Here is a tiny trained network, its code and every weight. The questions are about switching its units off for an input and a class, where a switched-off unit gives its printed mean instead of its output.

import numpy as np


def w(rows, s, z=0):
    codes = np.array(rows[::2]) - 128.0
    scale = np.full(codes.shape[1], s)
    scale[-1] = z or s
    return codes * scale


def f(y):
    return y / 2 * (1 + np.tanh(0.7978845608 * (y + 0.044715 * y**3)))


def log_softmax(a):
    a = a - a.max(-1, keepdims=True)
    return a - np.log(np.exp(a).sum(-1, keepdims=True))


def net(x, mask):
    res = np.array(x, float).reshape(1, 4) / 4 @ E
    y = f(res @ A[0][:, :-1].T + A[0][:, -1])
    res = res + np.where(mask, y, B[0][:, -1]) @ B[0][:, :-1]
    return log_softmax(res[-1] @ U[:, :-1].T + U[:, -1])


A, B = {}, {}
E = w([
[176,81,220,116,212,42,247,121,95],'x0',
[231,163,186,107,147,190,113,18,131],'x1',
[120,110,220,137,3,163,124,148,37],'x2',
[126,135,120,137,113,113,144,110,142],'x3',
],0.011)
A[0] = w([
[183,135,163,120,121,198,100,33,131,211],'N0',
[123,141,63,129,204,122,121,132,183,208],'N1',
[183,128,183,123,91,154,124,88,105,121],'N2',
[126,141,112,160,125,117,130,104,104,136],'N3',
[138,110,155,124,125,114,133,160,121,139],'N4',
[113,140,98,104,162,133,113,147,134,97],'N5',
[111,106,176,135,134,101,153,151,116,13],'N6',
[129,157,156,138,81,160,115,146,138,118],'N7',
[120,144,51,133,94,200,64,94,153,247],'N8',
[122,98,162,143,154,149,152,132,148,122],'N9',
[142,113,122,106,114,111,120,104,134,199],'N10',
[157,120,133,141,199,133,138,81,170,122],'N11',
[134,127,212,127,50,135,140,143,110,11],'N12',
[122,103,169,131,139,95,165,150,123,67],'N13',
[131,131,155,137,178,108,149,109,118,132],'N14',
[112,123,110,146,57,112,142,132,128,144],'N15',
[74,99,104,168,47,137,114,203,116,138],'N16',
[93,129,141,123,124,155,141,154,119,133],'N17',
[129,123,235,129,22,137,146,135,83,94],'N18',
[113,103,163,145,145,150,99,116,138,137],'N19',
[66,113,94,135,132,44,165,252,125,165],'N20',
[91,94,120,134,134,102,140,160,150,69],'N21',
[127,141,25,125,225,121,116,131,169,61],'N22',
[118,151,15,128,72,222,40,92,163,110],'N23',
[121,138,128,115,115,171,149,132,110,144],'N24',
[167,137,140,114,119,167,105,74,116,51],'N25',
[85,132,121,113,8,128,89,204,112,149],'N26',
[131,125,109,124,180,94,140,103,113,105],'N27',
],0.015,0.013)
B[0] = w([
[120,129,82,83,168,57,135,140,57,229],'N0',
[134,134,85,114,159,64,132,107,75,222],'N1',
[117,126,133,177,126,154,129,103,172,182],'N2',
[120,109,137,118,142,151,81,148,108,131],'N3',
[125,163,99,126,147,119,130,113,129,153],'N4',
[120,142,125,143,129,97,148,101,153,145],'N5',
[136,112,161,157,113,149,131,119,153,145],'N6',
[132,148,146,130,90,152,137,147,136,163],'N7',
[127,89,196,197,112,207,127,95,198,252],'N8',
[127,126,127,106,127,126,116,166,97,148],'N9',
[133,154,145,121,97,146,108,145,156,160],'N10',
[115,146,113,85,78,127,129,199,110,186],'N11',
[132,117,87,124,213,47,133,76,83,169],'N12',
[121,103,118,156,158,125,116,53,132,162],'N13',
[117,169,107,98,76,124,125,167,121,173],'N14',
[132,151,136,88,117,145,128,182,142,169],'N15',
[140,169,126,67,73,155,122,207,122,220],'N16',
[130,155,125,120,113,112,150,134,142,147],'N17',
[131,59,132,202,178,150,113,31,153,218],'N18',
[119,119,132,138,83,108,152,130,149,136],'N19',
[134,68,135,212,195,124,126,2,144,246],'N20',
[128,117,117,110,157,110,109,117,92,152],'N21',
[128,103,184,166,114,184,128,98,159,199],'N22',
[133,91,78,151,223,46,134,38,82,253],'N23',
[127,142,137,120,110,135,128,132,156,146],'N24',
[132,119,164,167,111,165,130,119,179,156],'N25',
[121,180,149,67,58,149,136,229,127,237],'N26',
[139,145,109,93,128,134,110,175,105,162],'N27',
],0.018,0.024)
U = w([
[151,121,172,204,150,164,129,87,199,232],'0',
[144,137,56,159,188,52,132,94,74,2],'1',
[142,249,126,55,72,163,138,230,112,167],'2',
],0.014,0.0032)

Each question gives the input, the list of numbers given to net, and the class t.
The units are the neurons (one row each of A and B). Each row of codes is followed by its name. A weight is (code - 128) times the scale printed after its matrix; where a second scale follows, it is the last column's (A, B and U).
mask holds one flag per neuron, in row order. A switched-off neuron (its flag False) gives its mean, the last column of its row in B, instead of its output. The means were averaged over made-up inputs and are rounded, as every weight is.
A unit's drop is (log p(t) with every unit on - log p(t) with that unit switched off) / (log p(t) with every unit on - log p(t) with every unit switched off).
The circuit of an input: a set's keep is (log p(t) with only the set's units on - log p(t) with every unit switched off) / (log p(t) with every unit on - log p(t) with every unit switched off). Starting from the 12 units with the biggest drops (on a tie, the unit counted first), units are removed one at a time, each time the one whose removal leaves the highest keep (on an exact tie, the one counted first), for as long as the keep stays at least 0.8.
circuit, biggest first: the units of the circuit, biggest drop first
unit that matters most: the unit with the biggest drop
k most important neurons: the k neurons with the biggest drops, biggest first
drop of u: that unit's drop, to one decimal
input [-4,-7,-7,5], class 0: circuit, biggest first => (N22)
input [1,8,3,5], class 1: 4 most important neurons => (N0; N8; N22; N12)
input [-7,-5,2,-2], class 2: 2 most important neurons => (N26; N16)
input [1,8,7,-4], class 1: 3 most important neurons => (N0; N12; N8)
input [-1,5,0,8], class 1: 3 most important neurons => (N0; N22; N18)
input [7,-6,5,-3], class 0: 2 most important neurons => (N23; N0)
input [-7,-7,1,6], class 2: 4 most important neurons => (N26; N16; N18; N15)
input [-6,-2,-7,-7], class 0: 2 most important neurons => (N8; N22)
input [-4,6,-2,3], class 1: 2 most important neurons => (N0; N23)
input [4,5,5,-3], class 1: 3 most important neurons => (N0; N8; N12)
input [-1,-4,-2,-4], class 0: 2 most important neurons => (N0; N23)
input [0,-8,-1,-1], class 0: 3 most important neurons => (N20; N23; N0)
input [-4,-6,-7,-7], class 0: 3 most important neurons => (N22; N8; N0)
input [4,5,-5,-2], class 2: unit that matters most => N23
input [5,-8,8,1], class 0: 3 most important neurons => (N23; N0; N18)
input [4,-2,5,-2], class 0: drop of N23 => 1.9
input [-6,5,-3,0], class 1: drop of N0 => 6.9
input [8,6,5,3], class 1: drop of N0 => 4.7
